Below are the code and all the weights of a small trained network. Each question names an input and a class and asks about switching units off, where a switched-off unit gives its printed mean instead of its output.

import numpy as np


def w(rows, s, z=0):
    codes = np.array(rows[::2]) - 128.0
    scale = np.full(codes.shape[1], s)
    scale[-1] = z or s
    return codes * scale


def f(y):
    return np.maximum(y, 0)


def log_softmax(a):
    a = a - a.max(-1, keepdims=True)
    return a - np.log(np.exp(a).sum(-1, keepdims=True))


def net(x, mask):
    res = np.array(x, float).reshape(1, 6) / 4 @ E
    y = f(res @ A[0][:, :-1].T + A[0][:, -1])
    res = res + np.where(mask, y, B[0][:, -1]) @ B[0][:, :-1]
    return log_softmax(res[-1] @ U[:, :-1].T + U[:, -1])


A, B = {}, {}
E = w([
[188,98,123,3],'x0',
[84,127,39,141],'x1',
[27,220,189,68],'x2',
[88,199,139,74],'x3',
[229,206,3,172],'x4',
[159,192,211,123],'x5',
],0.006)
A[0] = w([
[98,198,127,61,9],'neuron 1',
[158,101,171,91,53],'neuron 2',
[160,116,124,191,92],'neuron 3',
[158,82,228,44,61],'neuron 4',
[208,121,71,45,51],'neuron 5',
[214,105,158,112,130],'neuron 6',
[140,76,146,236,86],'neuron 7',
[65,27,159,103,79],'neuron 8',
[153,85,103,189,45],'neuron 9',
[216,202,200,134,46],'neuron 10',
[108,134,136,166,69],'neuron 11',
[181,72,111,166,57],'neuron 12',
[205,100,171,85,123],'neuron 13',
[134,152,139,110,155],'neuron 14',
[160,169,158,120,116],'neuron 15',
[2,220,127,71,77],'neuron 16',
[166,87,107,141,58],'neuron 17',
[169,54,63,10,44],'neuron 18',
[115,56,94,23,115],'neuron 19',
[185,160,144,163,44],'neuron 20',
[156,105,136,196,136],'neuron 21',
[101,112,119,116,109],'neuron 22',
[147,82,220,97,85],'neuron 23',
[152,101,103,203,85],'neuron 24',
[248,196,158,134,58],'neuron 25',
[235,188,154,134,64],'neuron 26',
[90,106,185,66,123],'neuron 27',
[164,158,138,64,158],'neuron 28',
[116,159,161,118,132],'neuron 29',
[114,193,113,115,111],'neuron 30',
[111,36,28,165,119],'neuron 31',
[113,109,219,77,95],'neuron 32',
[144,86,210,54,72],'neuron 33',
[161,30,49,129,1],'neuron 34',
[174,101,131,166,104],'neuron 35',
[157,117,122,22,94],'neuron 36',
[180,90,102,187,20],'neuron 37',
[78,74,113,113,46],'neuron 38',
[142,157,127,104,162],'neuron 39',
[223,138,49,88,115],'neuron 40',
[183,125,102,211,152],'neuron 41',
[103,146,152,216,21],'neuron 42',
[157,122,137,173,164],'neuron 43',
[109,97,91,29,97],'neuron 44',
[179,155,142,143,80],'neuron 45',
],0.0098,0.0075)
B[0] = w([
[61,98,109,202,161],'neuron 1',
[152,105,155,99,149],'neuron 2',
[110,105,91,129,167],'neuron 3',
[145,126,197,60,223],'neuron 4',
[155,72,160,201,199],'neuron 5',
[186,171,132,142,200],'neuron 6',
[145,137,81,69,193],'neuron 7',
[122,67,120,53,208],'neuron 8',
[123,125,75,100,161],'neuron 9',
[116,233,121,119,167],'neuron 10',
[121,151,119,93,135],'neuron 11',
[173,107,101,104,168],'neuron 12',
[203,148,138,118,201],'neuron 13',
[107,144,134,135,178],'neuron 14',
[110,159,113,123,161],'neuron 15',
[30,149,125,173,254],'neuron 16',
[166,113,110,104,150],'neuron 17',
[188,89,172,202,211],'neuron 18',
[134,61,194,161,224],'neuron 19',
[163,145,101,138,143],'neuron 20',
[124,130,84,85,192],'neuron 21',
[109,108,128,120,142],'neuron 22',
[145,120,167,76,205],'neuron 23',
[107,123,65,134,182],'neuron 24',
[153,208,134,155,185],'neuron 25',
[150,197,128,157,178],'neuron 26',
[75,118,158,77,232],'neuron 27',
[96,166,141,169,215],'neuron 28',
[89,145,115,106,181],'neuron 29',
[91,112,95,164,173],'neuron 30',
[99,56,34,131,246],'neuron 31',
[115,144,155,53,227],'neuron 32',
[137,127,186,73,211],'neuron 33',
[216,151,85,104,181],'neuron 34',
[138,125,96,136,168],'neuron 35',
[104,112,199,180,202],'neuron 36',
[143,86,75,109,162],'neuron 37',
[108,75,118,101,142],'neuron 38',
[107,152,133,151,188],'neuron 39',
[144,130,116,254,252],'neuron 40',
[125,166,44,106,238],'neuron 41',
[110,182,101,26,148],'neuron 42',
[131,166,97,96,195],'neuron 43',
[107,105,184,186,196],'neuron 44',
[146,152,116,134,146],'neuron 45',
],0.033,0.0056)
U = w([
[74,169,155,186,149],'0',
[128,39,134,161,2],'1',
[202,236,125,215,48],'2',
[95,134,90,180,244],'3',
[154,140,208,94,132],'4',
[219,135,50,155,134],'5',
[217,99,164,254,137],'6',
[124,180,81,137,136],'7',
],0.0063,0.0091)

Each question gives the input, the list of numbers given to net, and the class t.
The units are the neurons (one row each of A and B). Each row of codes is followed by its name. A weight is (code - 128) times the scale printed after its matrix; where a second scale follows, it is the last column's (A, B and U).
mask holds one flag per neuron, in row order. A switched-off neuron (its flag False) gives its mean, the last column of its row in B, instead of its output. The means were averaged over made-up inputs and are rounded, as every weight is.
A unit's drop is (log p(t) with every unit on - log p(t) with that unit switched off) / (log p(t) with every unit on - log p(t) with every unit switched off).
The circuit of an input: a set's keep is (log p(t) with only the set's units on - log p(t) with every unit switched off) / (log p(t) with every unit on - log p(t) with every unit switched off). Starting from the 12 units with the biggest drops (on a tie, the unit counted first), units are removed one at a time, each time the one whose removal leaves the highest keep (on an exact tie, the one counted first), for as long as the keep stays at least 0.8.
circuit, biggest first: the units of the circuit, biggest drop first
most important unit: the unit with the biggest drop
k most important neurons: the k neurons with the biggest drops, biggest first
drop when u is switched off: that unit's drop, to one decimal
input [-7,-3,-1,0,1,-1], class 7: circuit, biggest first	neuron 40; neuron 42; neuron 19
input [-1,4,8,-1,2,-5], class 0: 3 most important neurons	neuron 16; neuron 31; neuron 41
input [5,2,1,5,-4,-5], class 4: most important unit	neuron 31
input [-8,2,7,-7,6,-6], class 7: circuit, biggest first	neuron 42; neuron 41
input [0,-3,-1,-3,5,1], class 2: circuit, biggest first	neuron 25; neuron 26
input [-1,4,0,0,-1,-4], class 1: circuit, biggest first	neuron 41; neuron 25; neuron 31
input [-5,-3,-3,5,-3,7], class 4: circuit, biggest first	neuron 40; neuron 31
input [8,-3,4,7,8,0], class 6: 2 most important neurons	neuron 5; neuron 36
input [1,4,1,0,4,-3], class 6: 3 most important neurons	neuron 40; neuron 16; neuron 27
input [8,2,1,-8,6,3], class 6: drop when neuron 5 is switched off	0.3
input [6,0,-7,4,0,7], class 2: drop when neuron 31 is switched off	0.1
input [-6,4,6,-8,-2,2], class 7: drop when neuron 40 is switched off	0.2
input [-6,-3,2,3,-6,0], class 4: drop when neuron 25 is switched off	0.0
input [6,4,3,6,-7,5], class 4: most important unit	neuron 4
